Below is a small trained network, with its code and all its weights. Each question gives an input and a class and asks what happens when units are switched off, that is, made to give their printed mean instead of their output.

import numpy as np


def w(rows, s, z=0):
    codes = np.array(rows[::2]) - 128.0
    scale = np.full(codes.shape[1], s)
    scale[-1] = z or s
    return codes * scale


def f(y):
    return y / 2 * (1 + np.tanh(0.7978845608 * (y + 0.044715 * y**3)))


def log_softmax(a):
    a = a - a.max(-1, keepdims=True)
    return a - np.log(np.exp(a).sum(-1, keepdims=True))


def net(x, mask):
    res = np.array(x, float).reshape(1, 6) / 4 @ E
    y = f(res @ A[0][:, :-1].T + A[0][:, -1])
    res = res + np.where(mask, y, B[0][:, -1]) @ B[0][:, :-1]
    return log_softmax(res[-1] @ U[:, :-1].T + U[:, -1])


A, B = {}, {}
E = w([
[53,163,138,18],'x0',
[254,80,100,68],'x1',
[99,149,71,110],'x2',
[133,161,195,125],'x3',
[122,232,110,124],'x4',
[134,142,191,119],'x5',
],0.0093)
A[0] = w([
[196,114,137,65,89],'n0',
[87,140,128,41,84],'n1',
[129,49,5,88,101],'n2',
[137,152,99,163,112],'n3',
[152,150,164,190,85],'n4',
[159,77,182,147,132],'n5',
[127,88,145,117,220],'n6',
[137,192,143,116,114],'n7',
[92,204,99,127,153],'n8',
[94,81,181,109,251],'n9',
[155,96,30,103,155],'n10',
[105,75,66,138,94],'n11',
[158,71,176,85,186],'n12',
[104,159,65,141,106],'n13',
[68,148,127,67,185],'n14',
[143,99,168,80,142],'n15',
[197,144,100,141,255],'n16',
],0.015,0.0044)
B[0] = w([
[162,166,142,110,206],'n0',
[95,171,230,187,213],'n1',
[127,80,96,158,254],'n2',
[115,44,214,116,159],'n3',
[56,124,184,166,188],'n4',
[115,154,110,158,205],'n5',
[130,115,46,108,174],'n6',
[148,63,151,139,179],'n7',
[167,55,213,59,225],'n8',
[177,163,79,145,205],'n9',
[186,76,54,137,237],'n10',
[107,111,102,144,184],'n11',
[168,166,94,180,209],'n12',
[95,89,142,96,182],'n13',
[160,176,209,83,235],'n14',
[169,115,123,118,173],'n15',
[197,136,134,2,235],'n16',
],0.0082,0.0094)
U = w([
[177,202,105,62,198],'0',
[124,92,114,107,1],'1',
[102,44,138,245,176],'2',
[181,49,23,112,150],'3',
[143,6,222,138,96],'4',
],0.011,0.0076)

Each question gives the input, the list of numbers given to net, and the class t.
The units are the neurons (one row each of A and B). Each row of codes is followed by its name. A weight is (code - 128) times the scale printed after its matrix; where a second scale follows, it is the last column's (A, B and U).
mask holds one flag per neuron, in row order. A switched-off neuron (its flag False) gives its mean, the last column of its row in B, instead of its output. The means were averaged over made-up inputs and are rounded, as every weight is.
A unit's drop is (log p(t) with every unit on - log p(t) with that unit switched off) / (log p(t) with every unit on - log p(t) with every unit switched off).
The circuit of an input: a set's keep is (log p(t) with only the set's units on - log p(t) with every unit switched off) / (log p(t) with every unit on - log p(t) with every unit switched off). Starting from the 12 units with the biggest drops (on a tie, the unit counted first), units are removed one at a time, each time the one whose removal leaves the highest keep (on an exact tie, the one counted first), for as long as the keep stays at least 0.8.
units of the circuit, in order: the units of the circuit, biggest drop first
k most important neurons: the k neurons with the biggest drops, biggest first
drop of u: that unit's drop, to one decimal
input [-1,-6,-5,2,-1,7], class 2: units of the circuit, in order -> n16, n8
input [-7,-2,-5,0,5,-3], class 4: 2 most important neurons -> n16, n3
input [-8,5,5,7,8,8], class 4: units of the circuit, in order -> n4
input [-7,-4,2,-7,3,6], class 4: units of the circuit, in order -> n3, n12
input [-4,6,-6,-4,2,5], class 0: units of the circuit, in order -> n16, n0
input [2,-2,-7,6,-6,1], class 3: units of the circuit, in order -> n1, n9
input [1,-6,-2,-2,-7,0], class 2: 2 most important neurons -> n16, n10
input [7,8,6,-5,7,-6], class 3: 2 most important neurons -> n10, n2
input [-6,-1,-3,7,0,5], class 2: drop of n8 -> 0.2
input [8,-5,2,-2,4,-6], class 4: drop of n8 -> 0.1
input [-2,6,-8,-6,2,3], class 0: drop of n14 -> -0.7
